Below is a small trained network, with its code and all its weights. Each question gives an input and a target symbol and asks what happens when units are switched off, that is, made to give their printed mean instead of their output.

import numpy as np


def w(rows, s, z=0):
    codes = np.array(rows[::2]) - 128.0
    scale = np.full(codes.shape[1], s)
    scale[-1] = z or s
    return codes * scale


def norm(h):
    return h / np.sqrt((h * h).mean(-1, keepdims=True) + 1e-5)


def f(y):
    return np.maximum(y, 0)


def softmax(a):
    e = np.exp(a - a.max(-1, keepdims=True))
    return e / e.sum(-1, keepdims=True)


def log_softmax(a):
    a = a - a.max(-1, keepdims=True)
    return a - np.log(np.exp(a).sum(-1, keepdims=True))


def net(x, mask):
    ids = ['ΓΔΠΦΩαβεζηθλμτψ'.index(c) for c in x.split()]
    T = len(ids)
    res = E[ids] + P[:T]
    u = 0
    for l in range(3):
        q, k, v = (norm(res) @ M[l].T for M in (Q, K, V))
        z = softmax(np.where(np.tri(T) > 0, q @ k.T / 3**0.5, -1e9)) @ v
        res = res + np.where(mask[u], z, O[l][:, -1]) @ O[l][:, :-1]
        u += 1
        y = f(norm(res) @ A[l][:, :-1].T + A[l][:, -1])
        res = res + np.where(mask[u : u + 8], y, B[l][:, -1]) @ B[l][:, :-1]
        u += 8
    return log_softmax(norm(res)[-1] @ U[:, :-1].T + U[:, -1])


Q, K, V, O, A, B = {}, {}, {}, {}, {}, {}
E = w([
[122,102,192],'Γ',
[111,116,168],'Δ',
[128,122,119],'Π',
[150,162,118],'Φ',
[160,232,104],'Ω',
[106,202,248],'α',
[102,149,71],'β',
[129,119,34],'ε',
[123,165,102],'ζ',
[71,127,176],'η',
[108,105,169],'θ',
[122,152,194],'λ',
[154,197,111],'μ',
[144,139,158],'τ',
[148,198,165],'ψ',
],0.013)
P = w([
[131,62,147],'0',
[131,150,147],'1',
[53,142,103],'2',
[163,127,163],'3',
[42,128,113],'4',
[163,106,129],'5',
[67,132,44],'6',
[168,97,153],'7',
[75,115,2],'8',
[171,92,155],'9',
[53,120,72],'10',
[160,109,173],'11',
[44,117,84],'12',
],0.0085)
Q[0] = w([
[158,104,189],'L0H1',
[253,15,124],'L0H1',
[48,70,102],'L0H1',
],0.0066)
K[0] = w([
[151,160,109],'L0H1',
[60,201,142],'L0H1',
[108,2,150],'L0H1',
],0.0078)
V[0] = w([
[45,107,172],'L0H1',
[254,98,140],'L0H1',
[147,102,149],'L0H1',
],0.0077)
O[0] = w([
[114,30,145,6],'L0H1',
[88,28,2,222],'L0H1',
[162,73,67,108],'L0H1',
],0.0069,0.0018)
A[0] = w([
[106,119,181,106],'L0N1',
[188,254,148,164],'L0N2',
[155,96,137,173],'L0N3',
[50,100,158,249],'L0N4',
[163,81,119,5],'L0N5',
[62,86,197,170],'L0N6',
[131,110,105,102],'L0N7',
[147,132,110,165],'L0N8',
],0.0086,0.0021)
B[0] = w([
[155,117,95,147],'L0N1',
[202,2,31,255],'L0N2',
[127,148,100,139],'L0N3',
[139,218,75,174],'L0N4',
[77,141,158,131],'L0N5',
[192,174,46,163],'L0N6',
[28,113,159,139],'L0N7',
[153,136,137,152],'L0N8',
],0.0055,0.0068)
Q[1] = w([
[140,221,212],'L1H1',
[254,178,28],'L1H1',
[220,65,170],'L1H1',
],0.0041)
K[1] = w([
[105,173,154],'L1H1',
[47,154,1],'L1H1',
[82,167,123],'L1H1',
],0.008)
V[1] = w([
[79,253,79],'L1H1',
[187,139,88],'L1H1',
[115,129,50],'L1H1',
],0.0051)
O[1] = w([
[86,152,17,181],'L1H1',
[186,142,197,215],'L1H1',
[90,253,130,252],'L1H1',
],0.0065,0.0038)
A[1] = w([
[216,38,206,131],'L1N1',
[153,99,81,227],'L1N2',
[33,185,187,254],'L1N3',
[228,214,160,60],'L1N4',
[213,254,163,240],'L1N5',
[164,98,71,55],'L1N6',
[158,66,203,222],'L1N7',
[221,212,84,24],'L1N8',
],0.0068,0.00084)
B[1] = w([
[84,140,190,165],'L1N1',
[159,203,152,193],'L1N2',
[197,171,71,151],'L1N3',
[142,109,45,197],'L1N4',
[201,38,3,223],'L1N5',
[63,85,123,187],'L1N6',
[68,234,199,139],'L1N7',
[46,153,194,255],'L1N8',
],0.0053,0.006)
Q[2] = w([
[2,242,159],'L2H1',
[41,216,80],'L2H1',
[180,65,208],'L2H1',
],0.0078)
K[2] = w([
[29,4,172],'L2H1',
[144,95,255],'L2H1',
[249,217,13],'L2H1',
],0.0079)
V[2] = w([
[2,50,133],'L2H1',
[31,124,182],'L2H1',
[163,193,240],'L2H1',
],0.01)
O[2] = w([
[27,119,187,69],'L2H1',
[2,127,95,28],'L2H1',
[95,40,84,2],'L2H1',
],0.0075,0.0054)
A[2] = w([
[149,106,48,150],'L2N1',
[71,164,207,6],'L2N2',
[83,156,199,81],'L2N3',
[103,19,125,126],'L2N4',
[143,171,120,11],'L2N5',
[106,78,180,175],'L2N6',
[179,124,250,200],'L2N7',
[221,110,111,205],'L2N8',
],0.014,0.0017)
B[2] = w([
[160,62,166,198],'L2N1',
[169,127,203,141],'L2N2',
[200,105,208,139],'L2N3',
[121,112,49,141],'L2N4',
[125,112,70,168],'L2N5',
[166,195,19,133],'L2N6',
[4,70,211,151],'L2N7',
[105,106,233,249],'L2N8',
],0.011)
U = w([
[90,93,138,203],'Γ',
[106,98,80,170],'Δ',
[40,168,233,105],'Π',
[152,214,27,197],'Φ',
[147,131,127,1],'Ω',
[147,65,139,38],'α',
[151,119,145,8],'β',
[143,125,158,243],'ε',
[152,48,110,49],'ζ',
[101,86,118,109],'η',
[113,104,121,181],'θ',
[177,92,119,145],'λ',
[204,158,113,126],'μ',
[4,134,142,216],'τ',
[179,53,48,41],'ψ',
],0.014,0.0045)

Each question gives the input, a string of symbols that net reads in full, and the target symbol t.
The units are the heads (3 rows each of Q, K, V and O) and the neurons (one row each of A and B). Each row of codes is followed by its name. A weight is (code - 128) times the scale printed after its matrix; where a second scale follows, it is the last column's (O, A, B and U).
mask holds one flag per unit, layer by layer, with each layer's heads first. A switched-off unit (its flag False) gives its mean, the last column of its rows in O or B, instead of its output. The means were averaged over made-up inputs and are rounded, as every weight is.
A unit's drop is (log p(t) with every unit on - log p(t) with that unit switched off) / (log p(t) with every unit on - log p(t) with every unit switched off).
The circuit of an input: a set's keep is (log p(t) with only the set's units on - log p(t) with every unit switched off) / (log p(t) with every unit on - log p(t) with every unit switched off). Starting from the 12 units with the biggest drops (on a tie, the unit counted first), units are removed one at a time, each time the one whose removal leaves the highest keep (on an exact tie, the one counted first), for as long as the keep stays at least 0.8.
units of the circuit, in order: the units of the circuit, biggest drop first
most important unit: the unit with the biggest drop
top k neurons: the k neurons with the biggest drops, biggest first
top k neurons in layer l: the k neurons of layer l with the biggest drops, biggest first
input Φ τ Φ Φ Φ τ μ λ μ Φ Π, target Φ: units of the circuit, in order	[L0N2, L2N8]
input Π τ μ μ Φ, target Π: top 4 neurons	[L0N2, L1N5, L0N3, L1N8]
input Φ β Π μ Ω, target Φ: units of the circuit, in order	[L0H1, L2N8]
input Φ μ τ α Δ, target Φ: most important unit	L0H1
input Φ τ Φ μ β Π Φ Δ β λ ψ Φ μ, target Φ: units of the circuit, in order	[L0H1, L2N8, L0N2]
input τ Δ Π Φ μ, target τ: units of the circuit, in order	[L2H1, L0H1, L0N2]
input Π θ Φ μ μ Φ Φ Π μ, target Π: top 2 neurons in layer 1	[L1N5, L1N4]
input Φ Φ Φ τ τ Φ Φ μ μ Φ τ, target Φ: units of the circuit, in order	[L0N2, L0H1, L2N8]
input μ τ τ Π ψ Φ Π, target μ: units of the circuit, in order	[L2H1, L2N7]
input η Φ Γ τ, target Π: top 3 neurons in layer 1	[L1N5, L1N1, L1N7]
input Φ Φ τ τ Φ Φ θ α μ Π θ ζ Ω, target Φ: top 2 neurons in layer 1	[L1N5, L1N4]
input Φ Φ τ α μ ζ τ Φ Δ μ ψ, target Φ: top 2 neurons	[L2N8, L1N5]
input Φ Φ Δ Π Φ Φ ψ Δ ε α α Ω β, target Φ: top 2 neurons in layer 1	[L1N8, L1N5]
input τ ζ Φ η Δ Φ α Π Φ μ Φ, target τ: units of the circuit, in order	[L2H1]
input Φ Φ Φ Π Δ η η Φ λ, target Φ: top 2 neurons	[L1N8, L2N8]
input Π Φ η Φ θ η Φ μ Φ ε τ Φ τ, target Π: top 3 neurons in layer 1	[L1N5, L1N4, L1N8]
input τ Φ Δ ζ μ ζ Φ Φ Φ τ τ ψ λ, target τ: top 2 neurons	[L0N2, L1N5]
input Φ Φ Φ α Φ ε η τ Γ β μ Δ β, target Φ: top 2 neurons	[L2N8, L1N8]
input Π τ ε, target Π: top 3 neurons	[L0N2, L1N5, L0N3]
input μ Φ Δ α α, target μ: top 2 neurons	[L0N6, L0N4]
input Φ ψ μ α ζ, target Φ: units of the circuit, in order	[L2N8]
input Φ Π θ τ Φ Φ Φ Φ Φ Φ Φ Φ Φ, target Φ: top 4 neurons	[L0N2, L2N8, L1N5, L1N8]
input τ Φ τ Φ Δ ζ Φ α α, target τ: top 3 neurons	[L0N2, L1N5, L1N7]
input τ τ Φ μ ζ, target τ: top 2 neurons	[L0N2, L1N7]
input Φ θ Φ τ Δ α μ Φ θ, target Φ: top 2 neurons	[L0N2, L1N5]
